Below are the code and all the weights of a small trained network. Each question names an input and a class and asks about switching units off, where a switched-off unit gives its printed mean instead of its output.

import numpy as np


def w(rows, s, z=0):
    codes = np.array(rows[::2]) - 128.0
    scale = np.full(codes.shape[1], s)
    scale[-1] = z or s
    return codes * scale


def f(y):
    return np.maximum(y, 0)


def log_softmax(a):
    a = a - a.max(-1, keepdims=True)
    return a - np.log(np.exp(a).sum(-1, keepdims=True))


def net(x, mask):
    res = np.array(x, float).reshape(1, 5) / 4 @ E
    y = f(res @ A[0][:, :-1].T + A[0][:, -1])
    res = res + np.where(mask, y, B[0][:, -1]) @ B[0][:, :-1]
    return log_softmax(res[-1] @ U[:, :-1].T + U[:, -1])


A, B = {}, {}
E = w([
[157,50,84,212],'x0',
[60,67,212,131],'x1',
[36,134,58,142],'x2',
[128,128,128,128],'x3',
[140,72,99,7],'x4',
],0.011)
A[0] = w([
[173,14,70,190,51],'n0',
[116,105,110,76,119],'n1',
[175,167,74,143,125],'n2',
[130,71,102,80,82],'n3',
[128,101,100,82,137],'n4',
[149,156,84,96,134],'n5',
[93,99,184,137,132],'n6',
[81,141,104,142,78],'n7',
[130,172,144,176,175],'n8',
[156,43,82,184,2],'n9',
[158,159,76,122,104],'n10',
[98,97,82,150,92],'n11',
[92,168,125,169,134],'n12',
[95,93,175,143,109],'n13',
[111,186,153,161,118],'n14',
[171,169,192,100,105],'n15',
[156,141,126,221,137],'n16',
[203,138,206,170,118],'n17',
[97,114,154,123,92],'n18',
[146,166,82,123,152],'n19',
[165,45,96,96,103],'n20',
[68,103,187,113,119],'n21',
[120,202,173,156,132],'n22',
[177,121,159,112,121],'n23',
[168,153,195,124,111],'n24',
[136,99,108,102,138],'n25',
[53,135,81,179,90],'n26',
[103,189,189,159,131],'n27',
[167,109,160,145,142],'n28',
[74,146,62,133,133],'n29',
[127,128,117,65,136],'n30',
[107,48,180,139,127],'n31',
[174,102,141,146,106],'n32',
[66,40,155,113,108],'n33',
[131,138,145,187,105],'n34',
[112,55,138,158,110],'n35',
[36,126,100,135,111],'n36',
[141,93,106,98,116],'n37',
[44,175,114,107,101],'n38',
[71,169,102,110,86],'n39',
[186,141,79,124,96],'n40',
[74,250,188,58,39],'n41',
[80,120,88,141,107],'n42',
[116,199,142,185,115],'n43',
[136,124,130,176,114],'n44',
[158,154,87,128,113],'n45',
[137,105,106,100,151],'n46',
[122,123,125,82,103],'n47',
],0.016,0.0034)
B[0] = w([
[101,243,28,22,248],'n0',
[76,76,107,132,179],'n1',
[166,180,226,208,198],'n2',
[62,70,159,151,185],'n3',
[64,57,152,208,179],'n4',
[94,154,180,161,181],'n5',
[188,194,187,172,185],'n6',
[188,88,114,117,162],'n7',
[74,68,152,144,188],'n8',
[98,204,60,19,216],'n9',
[166,198,169,216,182],'n10',
[181,109,81,63,176],'n11',
[114,59,117,153,178],'n12',
[170,146,181,184,181],'n13',
[2,79,139,163,176],'n14',
[196,90,61,81,183],'n15',
[45,116,132,147,225],'n16',
[182,63,120,98,210],'n17',
[153,169,161,171,156],'n18',
[193,157,189,198,182],'n19',
[44,92,127,123,197],'n20',
[175,211,203,198,193],'n21',
[70,95,109,125,186],'n22',
[178,49,112,121,167],'n23',
[207,78,81,99,178],'n24',
[46,68,194,175,164],'n25',
[160,88,112,98,201],'n26',
[83,131,149,111,190],'n27',
[209,90,61,89,171],'n28',
[216,72,103,145,194],'n29',
[49,104,120,138,185],'n30',
[149,182,184,179,202],'n31',
[163,76,59,72,168],'n32',
[154,154,186,172,207],'n33',
[53,85,132,171,184],'n34',
[147,198,133,111,188],'n35',
[198,73,132,126,191],'n36',
[80,85,130,179,167],'n37',
[206,122,73,76,190],'n38',
[222,86,74,90,175],'n39',
[165,161,180,189,187],'n40',
[73,231,54,24,232],'n41',
[223,96,123,131,173],'n42',
[45,108,135,142,197],'n43',
[52,114,87,118,175],'n44',
[190,189,216,201,174],'n45',
[53,115,166,175,165],'n46',
[59,105,138,123,166],'n47',
],0.0066,0.015)
U = w([
[46,38,145,137,120],'0',
[195,191,198,175,92],'1',
[120,175,81,35,253],'2',
[238,7,98,82,32],'3',
],0.014,0.0049)

Each question gives the input, the list of numbers given to net, and the class t.
The units are the neurons (one row each of A and B). Each row of codes is followed by its name. A weight is (code - 128) times the scale printed after its matrix; where a second scale follows, it is the last column's (A, B and U).
mask holds one flag per neuron, in row order. A switched-off neuron (its flag False) gives its mean, the last column of its row in B, instead of its output. The means were averaged over made-up inputs and are rounded, as every weight is.
A unit's drop is (log p(t) with every unit on - log p(t) with that unit switched off) / (log p(t) with every unit on - log p(t) with every unit switched off).
The circuit of an input: a set's keep is (log p(t) with only the set's units on - log p(t) with every unit switched off) / (log p(t) with every unit on - log p(t) with every unit switched off). Starting from the 12 units with the biggest drops (on a tie, the unit counted first), units are removed one at a time, each time the one whose removal leaves the highest keep (on an exact tie, the one counted first), for as long as the keep stays at least 0.8.
units of the circuit, in order: the units of the circuit, biggest drop first
unit that matters most: the unit with the biggest drop
k most important neurons: the k neurons with the biggest drops, biggest first
drop when u is switched off: that unit's drop, to one decimal
input [-6,0,-4,8,-4], class 2: unit that matters most : n41
input [6,-4,7,2,-1], class 3: 3 most important neurons : n29, n41, n42
input [-2,8,-7,3,7], class 1: 3 most important neurons : n21, n31, n6
input [0,7,-5,-1,-7], class 0: 3 most important neurons : n14, n22, n34
input [1,-3,-6,4,-5], class 3: 2 most important neurons : n17, n24
input [8,-4,-8,-3,-2], class 2: 2 most important neurons : n0, n9
input [-4,-4,-1,6,1], class 1: 3 most important neurons : n0, n9, n19
input [8,-6,-5,-7,-1], class 2: 2 most important neurons : n0, n9
input [-8,6,-6,-3,-8], class 0: 2 most important neurons : n14, n0
input [1,-6,6,6,-1], class 1: 3 most important neurons : n2, n10, n45
input [6,-6,4,-5,6], class 0: 2 most important neurons : n20, n4
input [4,7,8,5,-3], class 3: 2 most important neurons : n26, n36
input [2,6,-7,-8,0], class 3: 3 most important neurons : n17, n28, n24
input [5,-6,-4,-1,1], class 1: unit that matters most : n2
input [1,4,-5,6,1], class 3: 2 most important neurons : n2, n17
input [7,-7,-1,-6,5], class 1: 2 most important neurons : n2, n40
input [-2,4,7,-2,6], class 3: 3 most important neurons : n38, n36, n39
input [-4,-2,4,-2,-6], class 0: drop when n6 is switched off : 0.0
input [-8,-5,-2,3,-5], class 2: drop when n41 is switched off : 2.1
input [-8,-4,-6,-6,-6], class 2: units of the circuit, in order : n41
input [8,-6,0,4,0], class 2: drop when n9 is switched off : 0.5
input [3,2,1,-7,-1], class 2: drop when n2 is switched off : 0.2
